Below is a small trained network, with its code and all its weights. Each question gives an input and a target symbol and asks what happens when units are switched off, that is, made to give their printed mean instead of their output.

import numpy as np


def w(rows, s, z=0):
    codes = np.array(rows[::2]) - 128.0
    scale = np.full(codes.shape[1], s)
    scale[-1] = z or s
    return codes * scale


def f(y):
    return y / 2 * (1 + np.tanh(0.7978845608 * (y + 0.044715 * y**3)))


def softmax(a):
    e = np.exp(a - a.max(-1, keepdims=True))
    return e / e.sum(-1, keepdims=True)


def log_softmax(a):
    a = a - a.max(-1, keepdims=True)
    return a - np.log(np.exp(a).sum(-1, keepdims=True))


def net(x, mask):
    ids = ['ΔΞΠΦαβεζμστψω'.index(c) for c in x.split()]
    T = len(ids)
    res = E[ids] + P[:T]
    r = res
    for j in range(3):
        rows = slice(2 * j, 2 * j + 2)
        q, k, v = (r @ M[0][rows].T for M in (Q, K, V))
        z = softmax(np.where(np.tri(T) > 0, q @ k.T / 2**0.5, -1e9)) @ v
        o = O[0][rows]
        res = res + np.where(mask[j], z, o[:, -1]) @ o[:, :-1]
    y = f(res @ A[0][:, :-1].T + A[0][:, -1])
    res = res + np.where(mask[3:7], y, B[0][:, -1]) @ B[0][:, :-1]
    return log_softmax(res[-1] @ U[:, :-1].T + U[:, -1])


Q, K, V, O, A, B = {}, {}, {}, {}, {}, {}
E = w([
[107,134,78],'Δ',
[111,122,90],'Ξ',
[170,192,254],'Π',
[75,172,84],'Φ',
[101,139,75],'α',
[5,110,118],'β',
[57,82,197],'ε',
[94,195,193],'ζ',
[126,108,101],'μ',
[107,154,197],'σ',
[106,128,82],'τ',
[136,82,11],'ψ',
[115,161,197],'ω',
],0.017)
P = w([
[111,9,148],'0',
[84,119,124],'1',
[80,118,131],'2',
[79,124,135],'3',
[81,122,137],'4',
[82,118,138],'5',
[86,110,143],'6',
],0.014)
Q[0] = w([
[120,152,253],'H1',
[94,121,168],'H1',
[181,173,113],'H2',
[196,124,111],'H2',
[137,126,118],'H3',
[126,107,189],'H3',
],0.022)
K[0] = w([
[57,254,121],'H1',
[65,127,136],'H1',
[144,231,56],'H2',
[117,193,116],'H2',
[104,103,113],'H3',
[138,141,179],'H3',
],0.021)
V[0] = w([
[136,145,156],'H1',
[178,109,124],'H1',
[132,128,252],'H2',
[151,85,148],'H2',
[161,135,158],'H3',
[106,140,105],'H3',
],0.019)
O[0] = w([
[121,84,145,93],'H1',
[134,168,207,81],'H1',
[149,69,171,190],'H2',
[246,140,170,254],'H2',
[134,162,130,57],'H3',
[190,52,114,157],'H3',
],0.012,0.0078)
A[0] = w([
[181,155,165,170],'N1',
[179,126,164,206],'N2',
[193,64,70,3],'N3',
[112,131,246,150],'N4',
],0.013,0.0068)
B[0] = w([
[58,189,146,200],'N1',
[5,149,158,255],'N2',
[206,165,111,218],'N3',
[231,126,85,240],'N4',
],0.013,0.0093)
U = w([
[100,130,84,161],'Δ',
[133,137,130,117],'Ξ',
[146,241,122,18],'Π',
[90,141,121,253],'Φ',
[136,138,122,91],'α',
[44,43,36,150],'β',
[93,33,134,164],'ε',
[155,154,136,59],'ζ',
[144,166,122,60],'μ',
[103,134,95,121],'σ',
[9,147,169,186],'τ',
[185,156,60,50],'ψ',
[96,122,74,140],'ω',
],0.011,0.0055)

Each question gives the input, a string of symbols that net reads in full, and the target symbol t.
The units are the heads (2 rows each of Q, K, V and O) and the neurons (one row each of A and B). Each row of codes is followed by its name. A weight is (code - 128) times the scale printed after its matrix; where a second scale follows, it is the last column's (O, A, B and U).
mask holds one flag per unit, heads first, then neurons. A switched-off unit (its flag False) gives its mean, the last column of its rows in O or B, instead of its output. The means were averaged over made-up inputs and are rounded, as every weight is.
A unit's drop is (log p(t) with every unit on - log p(t) with that unit switched off) / (log p(t) with every unit on - log p(t) with every unit switched off).
The circuit of an input: a set's keep is (log p(t) with only the set's units on - log p(t) with every unit switched off) / (log p(t) with every unit on - log p(t) with every unit switched off). Starting from all 7 units, units are removed one at a time, each time the one whose removal leaves the highest keep (on an exact tie, the one counted first), for as long as the keep stays at least 0.8.
units of the circuit, in order: the units of the circuit, biggest drop first
unit that matters most: the unit with the biggest drop
top k neurons: the k neurons with the biggest drops, biggest first
which heads matter: for each layer, one digit per head in row order, 1 if its drop is at least 0.15 and else 0, layers parted by /
input ζ μ ψ ζ σ, target ε: unit that matters most -> H1
input β τ ψ μ, target ψ: units of the circuit, in order -> H1; N3; H3
input Φ μ μ ψ ζ μ Φ, target β: units of the circuit, in order -> H2; N3; N1
input ζ α β Ξ Δ, target ε: top 2 neurons -> N4; N1
input β ψ μ ε μ ζ α, target ψ: which heads matter -> 101
input ζ ψ Φ, target ε: which heads matter -> 010
input μ ε μ ζ Δ, target τ: which heads matter -> 100
input ζ μ ζ, target ε: units of the circuit, in order -> H1; H2
input β σ ψ μ τ, target ψ: top 3 neurons -> N2; N3; N1
input Φ Φ Δ σ Δ, target β: top 3 neurons -> N4; N3; N1
input Ξ Φ Ξ β ω ψ, target ψ: which heads matter -> 001
input μ ψ α Φ Φ Φ ζ, target τ: which heads matter -> 110
input β Π μ ψ ψ, target ψ: units of the circuit, in order -> N3; H3
input Φ α Ξ, target β: top neuron -> N4
input Φ μ μ ζ α, target β: which heads matter -> 010
input Φ ζ ψ Ξ ψ τ, target β: top 2 neurons -> N3; N4
input μ μ Φ σ, target τ: top 2 neurons -> N4; N3
input Φ ψ Π Ξ μ β Δ, target β: top 2 neurons -> N3; N4
input Φ Φ τ, target β: top 3 neurons -> N4; N3; N1
input μ Π μ α, target τ: top 2 neurons -> N4; N3
input Δ Δ ψ α μ τ ε, target ε: top 2 neurons -> N3; N1
input μ ψ Ξ β μ, target τ: units of the circuit, in order -> H1; N4; H2; N3
input Φ μ ζ μ ψ μ, target β: top 3 neurons -> N3; N4; N1
input Π τ μ Φ ε, target ε: top 2 neurons -> N4; N3
input ζ τ ψ Ξ, target ε: unit that matters most -> H2
input μ μ μ τ, target τ: units of the circuit, in order -> N4; N3
